Below is a small trained network, with its code and all its weights. Each question gives an input and a class and asks what happens when units are switched off, that is, made to give their printed mean instead of their output.

import numpy as np


def w(rows, s, z=0):
    codes = np.array(rows[::2]) - 128.0
    scale = np.full(codes.shape[1], s)
    scale[-1] = z or s
    return codes * scale


def norm(h):
    return h / np.sqrt((h * h).mean(-1, keepdims=True) + 1e-5)


def f(y):
    return y / 2 * (1 + np.tanh(0.7978845608 * (y + 0.044715 * y**3)))


def log_softmax(a):
    a = a - a.max(-1, keepdims=True)
    return a - np.log(np.exp(a).sum(-1, keepdims=True))


def net(x, mask):
    res = np.array(x, float).reshape(1, 7) / 4 @ E
    u = 0
    for l in range(4):
        y = f(norm(res) @ A[l][:, :-1].T + A[l][:, -1])
        res = res + np.where(mask[u : u + 9], y, B[l][:, -1]) @ B[l][:, :-1]
        u += 9
    return log_softmax(norm(res)[-1] @ U[:, :-1].T + U[:, -1])


A, B = {}, {}
E = w([
[145,166,178,131,147,70,154],'x0',
[31,94,104,72,75,159,95],'x1',
[155,178,143,1,155,138,199],'x2',
[83,152,49,90,167,97,125],'x3',
[75,112,164,120,94,118,201],'x4',
[145,41,112,105,77,113,112],'x5',
[92,90,147,131,84,27,118],'x6',
],0.0081)
A[0] = w([
[142,141,49,133,97,149,113,148],'L0N1',
[100,105,148,101,229,197,131,176],'L0N2',
[151,172,108,115,93,152,47,137],'L0N3',
[2,83,142,121,134,201,200,127],'L0N4',
[135,175,158,95,122,117,76,94],'L0N5',
[187,149,69,119,106,180,163,107],'L0N6',
[149,138,89,145,136,133,169,244],'L0N7',
[50,225,130,92,114,167,130,251],'L0N8',
[136,152,179,120,180,137,154,95],'L0N9',
],0.0089,0.0019)
B[0] = w([
[102,150,207,124,198,201,237,171],'L0N1',
[79,81,148,93,115,85,149,201],'L0N2',
[145,146,168,147,153,163,208,167],'L0N3',
[65,62,64,220,126,116,118,252],'L0N4',
[54,138,155,37,221,118,104,134],'L0N5',
[71,2,51,98,129,243,207,183],'L0N6',
[82,52,130,229,68,133,55,176],'L0N7',
[147,185,142,112,109,162,170,251],'L0N8',
[53,127,128,168,178,131,151,172],'L0N9',
],0.0078,0.0043)
A[1] = w([
[179,75,58,153,213,123,106,250],'L1N1',
[73,166,89,71,92,118,104,167],'L1N2',
[115,96,170,38,39,159,167,168],'L1N3',
[199,81,36,75,195,210,140,147],'L1N4',
[84,124,14,90,88,40,201,114],'L1N5',
[157,200,57,2,140,210,103,116],'L1N6',
[138,148,67,234,140,182,144,108],'L1N7',
[101,175,63,170,61,101,234,103],'L1N8',
[181,165,50,191,95,201,170,183],'L1N9',
],0.0074,0.002)
B[1] = w([
[129,81,221,127,117,129,155,211],'L1N1',
[73,175,145,89,171,137,91,172],'L1N2',
[103,137,185,195,157,129,124,235],'L1N3',
[145,66,194,121,205,155,96,253],'L1N4',
[155,184,181,66,145,92,192,232],'L1N5',
[176,59,181,143,135,111,64,212],'L1N6',
[2,114,114,43,123,101,136,229],'L1N7',
[134,161,40,67,122,149,92,201],'L1N8',
[82,81,145,120,180,116,31,216],'L1N9',
],0.0089,0.0042)
A[2] = w([
[125,47,109,175,60,91,159,138],'L2N1',
[51,73,173,172,54,90,129,252],'L2N2',
[31,171,171,50,147,165,52,127],'L2N3',
[60,76,193,255,180,100,43,123],'L2N4',
[152,109,117,122,166,134,79,86],'L2N5',
[182,136,152,118,27,198,99,62],'L2N6',
[182,50,70,218,55,164,131,83],'L2N7',
[73,144,114,124,144,110,146,169],'L2N8',
[219,170,227,130,39,119,125,149],'L2N9',
],0.0086,0.0026)
B[2] = w([
[246,84,236,106,133,112,102,175],'L2N1',
[129,210,126,205,180,103,73,240],'L2N2',
[130,34,153,133,62,174,168,217],'L2N3',
[139,87,114,84,56,93,180,254],'L2N4',
[49,92,146,68,139,133,145,134],'L2N5',
[82,159,119,110,83,133,189,123],'L2N6',
[148,185,136,52,113,87,254,153],'L2N7',
[99,183,15,165,110,176,164,165],'L2N8',
[26,149,24,200,120,137,79,157],'L2N9',
],0.0066,0.0091)
A[3] = w([
[145,143,156,165,164,51,66,106],'L3N1',
[88,132,207,85,85,152,132,141],'L3N2',
[177,147,168,224,22,93,120,241],'L3N3',
[91,154,149,210,189,170,205,193],'L3N4',
[102,123,115,43,144,122,153,183],'L3N5',
[75,116,185,89,102,198,222,181],'L3N6',
[155,161,140,115,131,130,2,117],'L3N7',
[53,130,153,173,63,22,115,158],'L3N8',
[136,190,145,77,193,96,112,253],'L3N9',
],0.0079,0.0025)
B[3] = w([
[138,30,101,168,123,111,176,164],'L3N1',
[135,177,123,99,154,32,68,183],'L3N2',
[197,67,41,169,196,67,173,228],'L3N3',
[178,180,136,179,167,161,2,191],'L3N4',
[118,159,157,210,112,139,166,173],'L3N5',
[181,120,132,163,102,100,122,253],'L3N6',
[102,140,124,170,130,64,137,121],'L3N7',
[157,113,110,149,171,90,169,244],'L3N8',
[147,112,159,135,57,178,130,154],'L3N9',
],0.0086,0.0072)
U = w([
[33,104,79,162,112,195,71,154],'0',
[93,206,94,85,89,126,198,114],'1',
[182,130,32,9,116,149,44,2],'2',
[168,41,213,110,180,204,103,173],'3',
[181,196,138,165,161,169,87,138],'4',
[189,68,73,188,149,58,158,152],'5',
[137,158,184,71,83,95,75,90],'6',
[215,130,50,31,72,171,66,8],'7',
],0.013,0.008)

Each question gives the input, the list of numbers given to net, and the class t.
The units are the neurons (one row each of A and B). Each row of codes is followed by its name. A weight is (code - 128) times the scale printed after its matrix; where a second scale follows, it is the last column's (A, B and U).
mask holds one flag per neuron, layer by layer. A switched-off neuron (its flag False) gives its mean, the last column of its row in B, instead of its output. The means were averaged over made-up inputs and are rounded, as every weight is.
A unit's drop is (log p(t) with every unit on - log p(t) with that unit switched off) / (log p(t) with every unit on - log p(t) with every unit switched off).
The circuit of an input: a set's keep is (log p(t) with only the set's units on - log p(t) with every unit switched off) / (log p(t) with every unit on - log p(t) with every unit switched off). Starting from the 12 units with the biggest drops (on a tie, the unit counted first), units are removed one at a time, each time the one whose removal leaves the highest keep (on an exact tie, the one counted first), for as long as the keep stays at least 0.8.
units of the circuit, in order: the units of the circuit, biggest drop first
k most important neurons: the k neurons with the biggest drops, biggest first
top k neurons in layer l: the k neurons of layer l with the biggest drops, biggest first
input [8,-8,3,5,0,-6,4], class 4: units of the circuit, in order => (L2N4, L3N4, L3N3)
input [-5,-3,-6,7,7,-8,6], class 0: units of the circuit, in order => (L1N8, L3N3)
input [-1,4,0,-1,5,4,-6], class 0: units of the circuit, in order => (L0N4, L3N3)
input [6,1,1,4,-3,-4,-1], class 4: 2 most important neurons => (L2N4, L0N9)
input [-2,8,3,-4,7,-7,8], class 1: units of the circuit, in order => (L0N8, L1N6)
input [-4,-1,2,8,3,-4,-7], class 0: units of the circuit, in order => (L0N7, L3N3)
input [-2,7,-7,4,-4,7,-4], class 3: units of the circuit, in order => (L2N9, L0N1, L0N3)
input [-4,4,6,3,7,0,-3], class 0: 3 most important neurons => (L0N4, L2N4, L1N3)
input [0,0,5,-8,-7,-7,6], class 4: units of the circuit, in order => (L1N9, L2N9, L3N4)
input [1,8,5,-7,2,4,-4], class 5: top 2 neurons in layer 2 => (L2N2, L2N5)
input [0,-7,-1,2,7,3,-6], class 3: top neuron in layer 0 => (L0N6)
input [6,-4,6,-1,-5,-4,1], class 4: 2 most important neurons => (L1N9, L1N4)
input [0,-8,0,5,4,-2,-6], class 0: 4 most important neurons => (L0N7, L1N7, L0N9, L2N1)
input [-4,6,3,-7,-6,2,4], class 5: 2 most important neurons => (L0N6, L1N3)
input [8,1,3,-3,0,-3,2], class 4: 2 most important neurons => (L3N4, L2N4)
input [6,5,2,8,-6,-2,4], class 6: 2 most important neurons => (L1N6, L0N4)
input [2,-3,0,3,4,-4,-3], class 0: 2 most important neurons => (L0N7, L2N4)
input [5,8,4,5,-7,-3,8], class 6: top neuron in layer 2 => (L2N3)
input [-7,-5,-2,5,3,-4,-3], class 0: 2 most important neurons => (L0N7, L1N7)
input [5,-2,5,-3,4,-4,5], class 4: 2 most important neurons => (L3N4, L2N4)
